Below is a small trained network, with its code and all its weights. Each question gives an input and a class and asks what happens when units are switched off, that is, made to give their printed mean instead of their output.

import numpy as np


def w(rows, s, z=0):
    codes = np.array(rows[::2]) - 128.0
    scale = np.full(codes.shape[1], s)
    scale[-1] = z or s
    return codes * scale


def norm(h):
    return h / np.sqrt((h * h).mean(-1, keepdims=True) + 1e-5)


def f(y):
    return y / 2 * (1 + np.tanh(0.7978845608 * (y + 0.044715 * y**3)))


def log_softmax(a):
    a = a - a.max(-1, keepdims=True)
    return a - np.log(np.exp(a).sum(-1, keepdims=True))


def net(x, mask):
    res = np.array(x, float).reshape(1, 4) / 4 @ E
    u = 0
    for l in range(4):
        y = f(norm(res) @ A[l][:, :-1].T + A[l][:, -1])
        res = res + np.where(mask[u : u + 9], y, B[l][:, -1]) @ B[l][:, :-1]
        u += 9
    return log_softmax(norm(res)[-1] @ U[:, :-1].T + U[:, -1])


A, B = {}, {}
E = w([
[110,139,207,96,121,94],'x0',
[127,131,127,127,128,128],'x1',
[174,167,124,118,235,146],'x2',
[214,145,93,112,117,2],'x3',
],0.0065)
A[0] = w([
[41,23,158,173,26,183,116],'0.n1',
[152,132,121,88,115,151,121],'0.n2',
[189,123,47,172,123,93,33],'0.n3',
[145,122,75,168,69,131,14],'0.n4',
[177,94,31,194,58,118,4],'0.n5',
[86,55,21,166,157,205,57],'0.n6',
[131,118,73,150,3,14,35],'0.n7',
[90,132,197,201,102,154,24],'0.n8',
[106,107,161,109,81,107,34],'0.n9',
],0.0055,0.0021)
B[0] = w([
[110,253,78,66,145,65,253],'0.n1',
[119,135,128,128,117,129,127],'0.n2',
[55,94,129,110,150,99,168],'0.n3',
[148,92,93,74,159,153,132],'0.n4',
[105,82,89,46,126,160,174],'0.n5',
[172,163,123,180,62,136,198],'0.n6',
[153,43,160,161,115,203,228],'0.n7',
[133,124,114,72,133,75,142],'0.n8',
[180,147,137,144,145,80,126],'0.n9',
],0.0058,0.0041)
A[1] = w([
[252,179,130,127,149,62,7],'1.n1',
[89,181,169,156,163,150,59],'1.n2',
[148,157,169,116,144,102,43],'1.n3',
[101,155,156,106,136,137,67],'1.n4',
[77,110,243,104,195,201,26],'1.n5',
[101,117,70,150,198,53,15],'1.n6',
[49,156,231,42,192,152,29],'1.n7',
[190,103,78,101,242,54,46],'1.n8',
[71,138,207,93,172,167,2],'1.n9',
],0.0046,0.0023)
B[1] = w([
[3,159,153,74,83,139,182],'1.n1',
[153,66,119,111,143,109,160],'1.n2',
[99,123,159,97,127,198,101],'1.n3',
[158,116,115,114,177,94,116],'1.n4',
[249,94,75,84,143,121,197],'1.n5',
[72,150,108,135,81,158,96],'1.n6',
[200,106,153,64,164,162,252],'1.n7',
[61,202,92,95,51,176,246],'1.n8',
[178,109,109,95,156,115,141],'1.n9',
],0.0051,0.0013)
A[2] = w([
[165,105,191,121,104,87,6],'2.n1',
[159,132,151,219,205,184,112],'2.n2',
[85,185,176,138,133,123,45],'2.n3',
[85,144,163,152,74,97,86],'2.n4',
[125,175,2,128,148,164,106],'2.n5',
[83,78,133,112,114,163,202],'2.n6',
[118,142,42,108,148,97,64],'2.n7',
[109,159,60,145,81,119,79],'2.n8',
[105,123,141,114,122,166,63],'2.n9',
],0.0072,0.002)
B[2] = w([
[72,146,183,198,91,222,139],'2.n1',
[234,2,209,173,5,32,172],'2.n2',
[120,52,75,92,208,59,148],'2.n3',
[166,138,175,162,217,181,150],'2.n4',
[96,196,188,242,65,216,254],'2.n5',
[179,153,93,155,191,46,155],'2.n6',
[110,160,109,181,71,245,167],'2.n7',
[174,172,94,149,199,216,189],'2.n8',
[148,131,136,121,122,102,121],'2.n9',
],0.0049,0.0044)
A[3] = w([
[127,113,156,160,71,118,103],'3.n1',
[116,81,2,108,124,116,126],'3.n2',
[146,67,168,205,83,107,108],'3.n3',
[173,67,103,203,123,162,182],'3.n4',
[87,159,129,39,162,83,2],'3.n5',
[182,53,83,169,107,158,101],'3.n6',
[186,41,73,79,161,118,139],'3.n7',
[163,45,179,109,137,91,163],'3.n8',
[132,181,200,88,138,115,97],'3.n9',
],0.0083,0.0021)
B[3] = w([
[187,117,159,131,198,135,164],'3.n1',
[78,76,63,193,216,166,176],'3.n2',
[145,97,194,190,159,148,216],'3.n3',
[95,120,180,59,137,4,253],'3.n4',
[121,109,199,86,93,26,194],'3.n5',
[59,86,174,81,150,29,229],'3.n6',
[100,92,1,118,151,178,196],'3.n7',
[153,243,56,175,76,249,218],'3.n8',
[113,52,72,101,147,68,204],'3.n9',
],0.0062,0.0043)
U = w([
[64,243,71,192,83,204,204],'0',
[190,86,251,217,112,128,195],'1',
[82,156,164,35,118,14,150],'2',
[229,113,72,71,163,222,3],'3',
[55,8,46,171,159,101,16],'4',
],0.015,0.0017)

Each question gives the input, the list of numbers given to net, and the class t.
The units are the neurons (one row each of A and B). Each row of codes is followed by its name. A weight is (code - 128) times the scale printed after its matrix; where a second scale follows, it is the last column's (A, B and U).
mask holds one flag per neuron, layer by layer. A switched-off neuron (its flag False) gives its mean, the last column of its row in B, instead of its output. The means were averaged over made-up inputs and are rounded, as every weight is.
A unit's drop is (log p(t) with every unit on - log p(t) with that unit switched off) / (log p(t) with every unit on - log p(t) with every unit switched off).
The circuit of an input: a set's keep is (log p(t) with only the set's units on - log p(t) with every unit switched off) / (log p(t) with every unit on - log p(t) with every unit switched off). Starting from the 12 units with the biggest drops (on a tie, the unit counted first), units are removed one at a time, each time the one whose removal leaves the highest keep (on an exact tie, the one counted first), for as long as the keep stays at least 0.8.
circuit, biggest first: the units of the circuit, biggest drop first
most important unit: the unit with the biggest drop
top k neurons: the k neurons with the biggest drops, biggest first
k most important neurons of layer l: the k neurons of layer l with the biggest drops, biggest first
drop when u is switched off: that unit's drop, to one decimal
input [-6,-4,-7,0], class 0: circuit, biggest first => (0.n1)
input [0,4,7,4], class 0: circuit, biggest first => (1.n8, 2.n5)
input [1,8,-8,-5], class 2: circuit, biggest first => (0.n1, 3.n8)
input [-5,7,5,-1], class 1: circuit, biggest first => (0.n1, 2.n2)
input [0,1,-4,4], class 4: top 3 neurons => (2.n5, 0.n5, 3.n7)
input [-3,5,-1,7], class 4: 2 most important neurons of layer 0 => (0.n1, 0.n7)
input [0,-7,7,7], class 0: top 2 neurons => (1.n8, 2.n7)
input [-1,4,-8,5], class 4: top 2 neurons => (2.n5, 0.n5)
input [1,-8,-8,8], class 1: top 2 neurons => (2.n1, 3.n3)
input [-2,-7,0,3], class 4: 2 most important neurons of layer 0 => (0.n1, 0.n7)
input [-8,-7,-6,-1], class 0: top 2 neurons => (0.n1, 2.n5)
input [0,-7,-3,3], class 4: top 2 neurons => (2.n5, 0.n5)
input [-1,-6,6,-3], class 1: drop when 2.n2 is switched off => 0.4
input [7,-8,-8,2], class 1: most important unit => 0.n7
input [6,-6,-8,-7], class 2: drop when 0.n1 is switched off => 0.3
input [-1,6,7,-7], class 1: drop when 1.n3 is switched off => 0.0
input [-1,2,3,-2], class 1: drop when 2.n2 is switched off => 0.2
